In the rows, zero is written as 128.
[161 134 152 152 108 145 159 168 152  94 102  72 126 125 100 129 135  95
 137 128 143  68 129 125 105 157 126  75 100 101 135 131 142 130]	8
[125 137 116  86 111 102 140 185 151 137 168 136 149 124 106 137 142 136
 131 172 130 173 170 141  93 120 113 142 155 102 136  86 126 163]	7
[ 91 154 139 105 147 141 174 148 169 152 145 182 166 132 120 167 142 124
 152 185 115 159 179 121  94 132  98 153 169  71 141  84 116 157]	1
[127 131 104 100 165 146 103 106 140 166 119 134  90 133 137 136 126 161
 134 124  97 171  91 118 163 114 128 194 127 193 129 143 159 111]	1
[147 115 136 128 124 131 145 129 137 124 130 132 118 140 104 134 123 126
 146 162 120 157 140 146 119 142 153 100 123 113 131 133 140 151]	3
[159 111 125 120 164 125 122 112 138 154 118 113 101 126 102 142 112 138
 143 105 117 125 126 113 146 149 118 155 109 138 144 132  96 148]	2
[123 123 134 117 113 132 187 122 155 146 132  99  91 142 135 136 136  95
 125  91 141  62 111 122  83 121 128 114  82 154 145 158 138 146]	0
[115 125 151 129 147 152 121 111 172 119 114  62 103 112 118  88 129 172
 153 124 196  88 124  95 131  90 134  82  92 172 143 107 125 108]	5
[178 156 101 128 178 136 120 116 135 135 152 119 191 123 122 128 131 121
 158 130 108 145 166 150 118 157 115 191 150  95 123 132 107 141]	8
[151 119 175 107 126 113 105 120 163 113 159 119 141 107 131 155 124 118
 181 146 148  66 119 126  75 112 163 100 135 125 133 138  87 127]	5
[ 98  93 153 119 100 129 148 147 153  96 119 136  91 160 100 132 148 102
 132  65 134 119 121 127 104 106 117 127 109 129 140 144 142 147]	7
[ 74  86 142  92  76 130 122 164 184 114 127 153 145 164  39 109 139 122
  61 118 105 142 161 114 105  99  62 138 129 139 124 119 165 178]	5
[134 160 112 114 159 104 120 114 105 153 150 156 107 140 143 176  80 151
  97 191 117 148 124 113 112 149 178 172 172 158 161 146  82 124]	4
[123 115 126  99 121 133 151 118 131 112 135  94 132 150  94 127 136 126
 158  73 161 134 154 129 112 120 135  98  98 106 148 137 148 147]	2
[102 129 106  88 138 160 100  82 117 141 137 130  78 136 116 112 117 159
 131  51 122  75 102  98 140 116 135 160  93 165 157 176 119 130]	0
[146  98 113 110  97 131 123 141 138 105 130  81  99 112  94  93 150 101
 117  65 159  92 142 144 120 108  93 122  87 147 136 164 151 168]	8
[114 122 135 152 145 117 167 163 168 110 202 117 112 132 118 106 131 135
 118 111 184 120 171 117  52  78 150 112 119 136 169 151 106 155]	3
[ 81  89 150 150  67 135 103 190 145  98 174  99  86 114 102 103 141 166
 132 162 149 111 115 143 108  98 148  77 124 150 167  79 128 131]	0
[106 123 133 127 132 118 145 148 163 139 136 132 135  90 127 116 151 118
 169 143 145  92 155 133  74 120  85 168 117 103 145  87 100 163]	6
[107 148 136 118 138 114 120 126 110 120 117 142 131  90 161  97 124 148
 152 169 163 119 128 104 137 106 139 116 126 147 139 124 103 122]	7
[121 117 154 111 122 126 117 164 216 108 134 120  71 137  96 148 125 118
 136 126 133  79 136  81  44 122 149 147 143 173 150 109  87 151]	8
[115 121 128  73  92 121 110 134 130 158 123 158 108 147 117 160 132 125
 105 128  91 137 119 125 122 124 124 164 131 160 131 123 138 140]	1
[109  97 123 111  94 127 110 176 169 108 176 100 136 115  84 104 148 139
 133 119 129 127 162 155 121  96 104 103 137 126 136 105 134 167]	0
[146 109 142  97 108 112 129 166 166 120 159  99 142 141 101 130 148 120
 166  87 100 116 147 158  85 112 123 115 118 152 101 135 152 155]	0
[100  97 148 124  93 153 179 163 178 100 130  80 122 136  80 113 149  99
 140 112 144  98 142 137 111 113  90  73 102 116 138 126 164 165]	0
[113  95 105 120 129 132 102 138 148 125 128 108 100 118 119  97 148 136
 152 101 142 115 133 133 135 129  97 139 122 126 131 107 139 152]	0
[142 120 147  98 124 116 120 159 135 158 168 120 192 121 116 143 127 136
 154 137  99 146 150 141 119 132 113 102 152  97  90  93 117 126]	0
[146 125 141 173 144 122 131 126 100 121 107 160 162 139 140 130 118 108
 106 131  94 132 113 135 159 149 142  77 124 100  99 174 170 101]	2
[ 82 128 133  87  93 131 159 131 142 139 112 177  89 149 127 175 136 116
 124 142 126 123 136 110  96 126 127 168 138 139 169 102 104 156]	1
[122 118 140 128 121 110 139 163 173 126 105 120  97 107 125 142 130 142
 137  99 124 120 128 119 133  91 145  90 113 148 129 114 124 133]	6
[118 129 132 100 148 126  69 137 131 154 179 147  98 100 109 144 124 180
 126 127 124 112 151 122 122 113 122 191 154 178 153 102  44 138]	8
[107 118 147  68 139 156  52 124 170 154 148 112 124  96  69 108 122 154
 116 120 110  92 123  90 151 102  99 118 125 145 128 131 120 132]	8
[138 157 135  98 144 123 137 136 131 139 134 172 198 154 121 165 127 138
 189 151  67 174 160 145  73 151 133 205 160 106 108  97 107 127]	6
[118 107 152 117 104 102 105 169 160  98 119 112 114 127  84 113 159 112
 132 108 123  93 161 159 132 114 108  95 104 128 126 125 140 178]	7
[137 108 115 128  81 144 125 125 100 118  98 174 118 139 104 111 133 127
 114 140  94 157 130 158 156 149 116 114 126 121  98 139 179 139]	3
[202 121 106 111 169 138 150  89 108 151 135  70  62 127 154 139 114 117
 143 132 183 132 108 142 149 136 172  97  98 140 148 182 118 126]	3
[130 127 133  70 127 109 114 153 135 144 118 144  92 141 153 137 124 131
 107 167 146 128 117  94 116 100 150 106 142 179 143 135 117 109]	2
[128 127 130 106 115 158 127 122 198 127 115 179  55 129 129 154 136 153
 162 152 105 136 131 119 115  97 156 147 158 175 154 102  90 151]	1
[168 151 135 106 148 122 136 118 123 123 101  63  97 121 155 136 126 103
 164  86 164  49 105 103 113 136 154 117  75 157 138 178 132 119]	1
[ 84 129 136 126  92 126 178 139 179 123 108 200 142 163 119 138 160 138
 129 123 107 147 159 139  75 102 103 168 143 143 127  84 146 146]	5
[101 129  93 135  96 139 143 120 127 115 153 188  61 150 146 164 143 146
  84  31 133 131 146 140 125  89 147 161 152 172 137 150 124 127]	1
[112 129 128  97  98 140 142 121 124 113 111 152  79 138 135 131 120 134
 118  97 168  87 123  80 113 102 158  86 117 133 173 147 101 121]	2
[ 78 116 112 119 105 104 147 178 182 119  89 147 156 123  96  88 147 138
 107 110 117 148 159  97 140  86  78 139 119 125 164  81 147 162]	2
[ 90 141 115 103 144 113 160 144 164 147 124 165 158 136 117 123 135 142
 127 141 110 177 162 121 105 100  82 181 158 128 143 102 138 151]	4
[ 89 100 140 102  96 133 113 130 148 114 115 163 139 140  65 120 147 120
 140  83  87 109 142 130 124 127  91 132 107 101 134 133 164 166]	2
[143 129  88 155 156 101  61 133 144 127 153 141 125 100 144 129 147 149
 127  32  92  99 130 147 133 122 107 252 159 184 109 120 103 113]	8
[152  99 143 128 140 109 111 155 171 108 174  69 108 112  74 122 125 123
 150 115 154 100 165 138  89 133 129 110 116 143 114 141 125 174]	3
[106 144 132 113 142 115 165 150 189 136  70 152 159 124 122 135 151 102
 169 142  84 109 146 124 101 132  86 187 119 112 135  95 132 161]	6
[ 91 164 121  84  98 137 173 135 163 133 152 160 201 129 112 136 151 121
 139 147 130 116 182 124  86 108 100 137 156  78 155  83 120 143]	2
[148 130 130  90 146 148 106 134 128 170 147 152 105 138 131 160  95 128
 112 200 118 147 104  77 101 154 139 162 158 116 149 126  88 119]	1
[108 135 133 128 120 144 142 115 137 146 133 128 148 137 100 124 142 151
 140 110 114 135 153 156 123 126  95 135 133 106 122  91 149 127]	4
[127 131 109  78 119 155 143 132 154 145 156 133 140 145 109 144 123 134
 147 149 112 157 135 122 104 138 130 125 156  99 124 114 143 137]	0
[ 94 155 133 160 199 148  89 139 153 132 184 133 137 119 121 112 122 192
 123 132 139 121 169 116 127  90 147 144 149 123 166 111  62 109]	6
[134 117 132 103 111 106 114 126 144 123 131 128 173 166 108 128 145 129
 140  85 113 141 148 147  85 123 124 161 121 132 108 117 156 134]	5
[ 97 134 137 106 118 128 127 136 161 134 121 122 140 123  70 117 142 128
 125 136 108 107 164 130 109 138 100 132 104 131 132 113 153 175]	8
[131 150 114 122 151 127 157 108 148 153 128 114  80 137 144 116 129 144
 127 105 147  98 118 114 102 111 166 133  84 171 155 156 144 125]	3
[100 111 150 103 138 106 124 151 156 117 128 122 166 114  67 141 127 100
 138 138 116 124 162 122 142 145  81 138 133  77 135 116 111 189]	7
[120 141 124  86 106 102 139 127 105 128 108 158 106 133 119 155  94 141
 142 155 139 132 144  93  80 159 148 137 142 127 140 121 105 153]	4
[ 95 114 107 114  58 108 138 156 195 103 113  94  61 127 124 108 170 112
 111  68 132  86 101 140 100  65 148 119  76 206 156 145 218 154]	1
[120 145 138  94 176 136 157 110 152 159 155 106 139 152 129 152 111 148
 141 147 164 150 151  88 102 112 150 141 142 141 170 102  70 115]	2
[162 121 128 125  93  89 151 150 172  96  69  77 137 152  99 114 153 110
 149  74 112 103 133 155 109 123 138 108  63 154 125 136 194 163]	5
[169 137 104 119 172 103  77 133 140 161 158 115  67 103 152 117 124 158
 116 141 120  95 101 136 143 106 168 164 111 191 166 166 105 126]	3
[121 121 139  95 111 147 129 120 124 128 132 167  60 153 104 162 106 134
 107 153 121 133 112 110 123 133 159 126 136 142 158 153  93 146]	7
[113 150 119 122 103 109 152 186 155 129 133 131 163 117 123 112 136  95
  82 189 136 107 160 108  92 130 105 105 127  88 146 122 159 162]	1
[174 115 151 171 172 127 152 134 167 121 139 109  82 135 149 137 120 119
 153 129 160 129 134 117  76 122 177 110 125 153 143 142  79 131]	8
[129 152 123 105 138 125 159 140 180 150 136  93 154 117 107 114 143 139
 153  97 121 109 162 132  92  95 114 143  91 133 140 113 128 152]	6
